 1.512  1.439 -2.427 -0.032  1.265  0.717
-3.956 -4.139 -0.641 -1.509  3.460 -5.893
 1.127  1.390 -2.603 -1.566 -0.004 -2.485
-3.522  0.951 -4.861  0.155  2.799  1.382
-3.133  0.767 -4.858  0.608 -0.097  1.568
-1.952  2.590 -5.108  0.233  0.209  1.782
 0.864  2.244 -3.377 -0.639  0.954 -3.375
 1.451  2.493 -4.176  0.279  0.371 -1.628
 0.381  1.275 -1.799 -1.514  0.992 -1.544
->
 1.512 -3.956  1.127 -3.522 -3.133 -1.952  0.864  1.451  0.381
 1.439 -4.139  1.390  0.951  0.767  2.590  2.244  2.493  1.275
-2.427 -0.641 -2.603 -4.861 -4.858 -5.108 -3.377 -4.176 -1.799
-0.032 -1.509 -1.566  0.155  0.608  0.233 -0.639  0.279 -1.514
 1.265  3.460 -0.004  2.799 -0.097  0.209  0.954  0.371  0.992
 0.717 -5.893 -2.485  1.382  1.568  1.782 -3.375 -1.628 -1.544

 5.436 -3.098
 2.260 -4.541
-4.754  4.298
-1.083 -0.247
 0.328  2.134
-3.608 -5.563
-4.250  1.162
->
 5.436  2.260 -4.754 -1.083  0.328 -3.608 -4.250
-3.098 -4.541  4.298 -0.247  2.134 -5.563  1.162

-1.206 -0.014  0.037 -0.666  0.019  0.288 -4.318 -1.216 -1.013 -1.135  0.180 -2.317 -0.639 -0.850 -2.185 -1.603
-0.619  0.497  0.306  0.510  0.154 -1.590  1.714 -0.199  0.665  0.911 -1.282  2.214  0.460 -1.037 -2.743 -0.039
 2.888  0.221 -0.340  0.657 -0.068 -0.887 -0.939 -1.673  1.415  1.462  5.069  1.073  0.095  1.813  5.097 -2.933
-0.195 -0.646 -0.464 -1.146 -0.535  1.044 -4.627 -1.254 -1.167 -1.361  1.561 -3.288 -1.192 -0.208  0.884 -2.228
->
-1.206 -0.619  2.888 -0.195
-0.014  0.497  0.221 -0.646
 0.037  0.306 -0.340 -0.464
-0.666  0.510  0.657 -1.146
 0.019  0.154 -0.068 -0.535
 0.288 -1.590 -0.887  1.044
-4.318  1.714 -0.939 -4.627
-1.216 -0.199 -1.673 -1.254
-1.013  0.665  1.415 -1.167
-1.135  0.911  1.462 -1.361
 0.180 -1.282  5.069  1.561
-2.317  2.214  1.073 -3.288
-0.639  0.460  0.095 -1.192
-0.850 -1.037  1.813 -0.208
-2.185 -2.743  5.097  0.884
-1.603 -0.039 -2.933 -2.228

 1.046  0.953
 2.610 -0.452
-0.575 -1.791
 1.487  0.885
 0.794  1.010
 1.477 -1.741
 5.344 -3.450
 0.847 -0.483
-0.775 -0.967
 1.634 -1.066
-0.437  0.830
->
 1.046  2.610 -0.575  1.487  0.794  1.477  5.344  0.847 -0.775  1.634 -0.437
 0.953 -0.452 -1.791  0.885  1.010 -1.741 -3.450 -0.483 -0.967 -1.066  0.830

 1.788 -0.701 -1.445  2.778  1.215 -4.783 -0.692
 0.249  0.363 -0.283 -0.646  0.044  0.425 -0.557
 0.194 -0.292 -0.514 -0.021  0.313  0.094 -0.778
-1.305  0.124  0.341 -0.667 -0.041  0.617 -0.293
 3.827  0.173 -2.853  2.250  1.298 -2.466 -1.732
-0.665  0.185  0.046 -0.807 -0.054  0.997 -0.179
-0.341  0.121  0.193 -0.140 -0.284  0.265  0.412
-3.498 -0.232  1.946 -1.271 -0.229  1.066  0.165
-0.624  0.428 -0.216 -1.141 -0.114  1.029 -0.463
 0.443  0.352 -0.511 -0.477  0.172  0.240 -0.781
-0.665  0.207  0.551 -0.515 -0.273  0.715  0.694
->
 1.788  0.249  0.194 -1.305  3.827 -0.665 -0.341 -3.498 -0.624  0.443 -0.665
-0.701  0.363 -0.292  0.124  0.173  0.185  0.121 -0.232  0.428  0.352  0.207
-1.445 -0.283 -0.514  0.341 -2.853  0.046  0.193  1.946 -0.216 -0.511  0.551
 2.778 -0.646 -0.021 -0.667  2.250 -0.807 -0.140 -1.271 -1.141 -0.477 -0.515
 1.215  0.044  0.313 -0.041  1.298 -0.054 -0.284 -0.229 -0.114  0.172 -0.273
-4.783  0.425  0.094  0.617 -2.466  0.997  0.265  1.066  1.029  0.240  0.715
-0.692 -0.557 -0.778 -0.293 -1.732 -0.179  0.412  0.165 -0.463 -0.781  0.694

-0.051  1.694 -4.012 -1.191  3.897 -2.189
 2.153 -0.891  4.034  1.714 -1.944 -0.841
-0.544  0.602 -0.492  3.750 -4.055 -0.437
-2.345  3.066 -1.115  3.865  1.362 -1.690
-2.548 -3.577  0.941 -4.063  0.845 -3.305
-3.201 -2.263 -0.565  0.234  2.914 -0.137
 4.423  2.790  0.234  1.975 -1.874  1.730
 1.711 -1.399 -0.184 -3.324 -0.164 -0.004
 2.092 -3.294  1.406 -3.518 -4.078  2.229
 1.046  0.618  0.512 -1.298 -1.661 -0.056
 0.279 -0.297 -2.555  4.571  3.045  2.389
->
-0.051  2.153 -0.544 -2.345 -2.548 -3.201  4.423  1.711  2.092  1.046  0.279
 1.694 -0.891  0.602  3.066 -3.577 -2.263  2.790 -1.399 -3.294  0.618 -0.297
-4.012  4.034 -0.492 -1.115  0.941 -0.565  0.234 -0.184  1.406  0.512 -2.555
-1.191  1.714  3.750  3.865 -4.063  0.234  1.975 -3.324 -3.518 -1.298  4.571
 3.897 -1.944 -4.055  1.362  0.845  2.914 -1.874 -0.164 -4.078 -1.661  3.045
-2.189 -0.841 -0.437 -1.690 -3.305 -0.137  1.730 -0.004  2.229 -0.056  2.389

 0.741  0.415  0.024 -0.081  0.371  0.390  5.338  2.470  0.016  0.072
 2.029 -0.009  0.274 -0.081  0.002  0.030 -0.204  0.452  0.016  0.072
 1.546 -0.009  0.024  2.057  0.002  0.390 -0.204  0.049  0.016  0.072
-0.063 -0.009  2.767  1.629  0.371  0.030 -0.204  0.452  0.385  1.535
->
 0.741  2.029  1.546 -0.063
 0.415 -0.009 -0.009 -0.009
 0.024  0.274  0.024  2.767
-0.081 -0.081  2.057  1.629
 0.371  0.002  0.002  0.371
 0.390  0.030  0.390  0.030
 5.338 -0.204 -0.204 -0.204
 2.470  0.452  0.049  0.452
 0.016  0.016  0.016  0.385
 0.072  0.072  0.072  1.535
